[[ -8 -38  33  -6]
 [ -3  24  -7  44]
 [-13  27 -28  23]] ==> 23

[[  0 -42 -19 -11   0  -5]
 [ -6  10 -14   8  -3 -11]
 [ 37  22  50   0  -9 -12]] ==> -12

[[ 20   4   6  11  16  19  21]
 [-49 -44 -24 -19 -10  -4  -2]
 [-37 -28 -14  -4   0   3   6]] ==> 6

[[ 41  -2  24  -8  18   5 -21]
 [ 49   2  38  18  32  27 -29]
 [ 28 -50  16 -36  16  15 -29]] ==> -29

[[ 29  11 -32 -14   9 -40]
 [ 27 -41  10  -5   9 -32]
 [ 16 -16 -21  24  13   3]] ==> 3

[[ -1 -15  47 -19]
 [-30 -25  35  29]
 [ 21  47  -9 -15]] ==> -15
---
[858, 157, 147, 398, 665] value 858, 147
[-798, -330, -151, 753, 662, -253, -616] value 753, -798
[838, -659, 994, -223, 73] value 994, -659
[6, 5, 7, 4, 2, 5, 4] value 7, 2
[861, 946, 549, 280, 991, 185] value 991, 185
[[9, 30, 18, 37], [30, 18, 37, 95]] value 95, 9
[[3, 4, 1, 3, 4, 5, 4], [4, 5, 8, 4, 8, 6, 6], [4, 4, 9, 3, 6, 7, 4]] value 9, 1
[25, 84, 61, 27] value 84, 25
[[116, 179, 133, 56], [98, 80, 167, 134], [147, 214, 88, 131]] value 214, 56
---
[-48, 31, -22, -5, 14] >> 31, -48
[[-17, -39, -26, -28, -26, -29], [29, -1, -24, 41, 24, -22]] >> 41, -39
[-41, -43, -6, -21, 5, -13] >> 5, -43
[[1, 0, 19, -18], [-7, 1, -32, 43], [16, 6, -5, -7]] >> 43, -32
[23, -34, 12, -14, -29, -37, 25] >> 25, -37
[19, -40, -17, 5] >> 19, -40
---
[-37, -16, -17, -36] result: -16, -37

[[17, 7, 2, 12, 27],
 [-3, -2, 7, 0, 7],
 [43, 9, -22, -21, 11]] result: 43, -22

[[33, -19, -17, -26],
 [-23, 36, 10, 19],
 [-5, 33, -40, -29]] result: 36, -40

[7, 14, 21, 39, 23] result: 39, 7

[[4, -15, 34, -10],
 [-6, -2, -20, 0],
 [-6, 16, -35, 4]] result: 34, -35

[-41, 16, 14, 12, 34, -1, 6] result: 34, -41

[[-16, 7, 1, 29, 11],
 [0, -19, 5, 0, 31],
 [15, -27, -11, 38, -12]] result: 38, -27

[[3, -3, -28, -48],
 [2, 3, -2, 12]] result: 12, -48

[[38, -12, -4, -8, -28],
 [34, -25, -6, 9, -35],
 [21, 7, -8, -6, -44]] result: 38, -44
---
(-8.082, 10.328, -3.920, -18.015, -12.681) out -18.015
(-3.317, -134.791, 77.301, 113.072) out 77.301
(97.2, -58.6, 135.0, -7.1, -99.9) out -7.1
(0.127, 0.203, -0.049, -0.182, 0.030, 0.073, -0.073) out 0.073
(104.97, -134.92, -124.97, 171.44) out -124.97
(1.717, 0.929, 1.827, -1.730, -0.849, -0.022) out -0.849
(-1.09, 1.61, -0.81, 1.41, -0.92, -0.78, 0.11) out -0.78
(-0.05, 0.12, -0.12, -0.15, -0.10, -0.11, -0.19) out -0.11
---
[[-45  16  23  17 -30]
 [ 19  15  18 -12   3]] | 3

[[-17   0  11 -42 -12  23]
 [-10  23  24 -34   8  17]
 [ 15  42  21 -11  14  12]] | 17

[[-43   0  -8   2  -5   2]
 [ 40  -1  -2   0  -4   0]] | 0

[[  3  -4  -5 -11 -13   2   8]
 [  4  -2  -2  -4  47   3  -9]
 [ -4   6  -3 -16  32  -3   4]] | -9

[[-26 -25  29 -24  15   6 -23]
 [ 36 -20   6 -12  24  -4 -20]
 [-18 -22   1 -21  31 -14  13]] | -20

[[-14   0  13  30]
 [ 48  -4 -22  42]] | 42

[[  3  24  45 -24]
 [ 36 -25 -23   5]
 [ 26 -40 -16  46]] | 5

[[  0  28 -47  46]
 [ -5  25 -45  45]] | 45

[[-34  36   8 -24   0 -28]
 [  9 -37  17  17  14  26]
 [ 11   8 -15  11  -7  10]] | 26
---
[[  1  -1  13  -2  -8  -1   6   1   7  -4 -49   5  16  -6   5]
 [  0   0  -3   0   2   0  -2   0  -1   1   9  -2  -2   1  -1]
 [  0   0  -1   0  -1   1   0   0  -1   0   5   1  -2   1  -1]
 [  0   0   5  -1  -8   2   4   1   3  -3 -19   5   4  -1   1]
 [  0  -1   0   0   6  -2  -2   0  -1   1   2  -4   3  -1   0]
 [ -1   3   5  -2 -22   7  10   1   4  -5 -21  13  -2   2   0]
 [  0   0  -2   0   1   0  -1   0  -1   1   8  -1  -3   1  -1]
 [  0   0  -1   0  -1   1   0   0  -1   0   4   0  -2   1  -1]
 [  1  -1  13  -2  -8  -1   6   1   7  -4 -49   5  16  -7   5]
 [  0   0  -2   0   4  -1  -2   0  -1   1   9  -3  -2   0  -1]] -> -6

[[-14  -7 -14 -33 -14 -20   0 -10  -7 -17  11 -13  -1 -16]
 [ -7  15 -11  21  -8   5  24 -25  32   1  16  -9   0 -20]
 [-10 -12  28 -33 -10  21 -23 -25  22  20  26  24  -1 -25]
 [ 48  23 -18 -22  47 -24 -11 -29 -41 -21 -48 -16   0 -29]
 [ 38   3  29  -4  37  20 -33  -1 -19  21 -31  27   0   2]] -> -1

[[-24 -11  -3 -13 -20  -3  -8   4   1  10  -1  12  24   9 -17   1]
 [-12  19  -5  19 -14 -33 -23  18  24  30  12  21  -3  -8  29 -12]
 [ 13   0   4  -1 -16  -8   9  -6   6   5  -8   9  -4   5 -48  22]
 [ 38   4  19 -26  14   1  -4   3   3 -17  -8   1   8  -2  17   4]
 [ -8 -28  -5 -13 -11  11  22  -2  -6  -8   7 -10  19   4 -14   2]
 [-17  -8  -7 -17   6  -1 -20 -18   9 -12  -5  -6 -15  -8 -15  -5]
 [ -1  -9 -13 -11  -1   9   7  -4  22  -3 -10  13 -20 -15   9 -14]
 [  9 -22   6  16  21  -7   8 -18 -28 -11  15  14 -13   6  41  30]
 [  1  24   0 -11  29 -23   5  20   3  -3  -9 -19   5 -13  15 -32]
 [ 10  -4   6   0  -2  28   4  -2   6 -15  -2 -25   2  -7  24   2]
 [  3   5   0  23  10 -23  30  22  10   9 -11  -7  11 -11  17 -12]] -> -17

[[  7   6   3  -6   3  -4  -1  11   1   0]
 [ 15  26  -2 -28  -6   3  -4  13   6  12]
 [-16  -7  -5 -40 -14  -6   5   7   5   8]
 [ -4   6 -10 -11 -14  11   0 -16   2   9]
 [  7  12   0 -18  -3   0  -1  10   4   6]] -> 1

[[ 28  17 -11  23  23  22  -9   3]
 [  6   5  20   3   4   5  20  12]
 [ 33   6 -14  45  20  21  -3  35]
 [  2   7  22  -4   4   4  19   2]
 [ 12  24  14 -12  14  14   6 -19]
 [-21  -5  48 -24 -12 -12  42   3]] -> -9
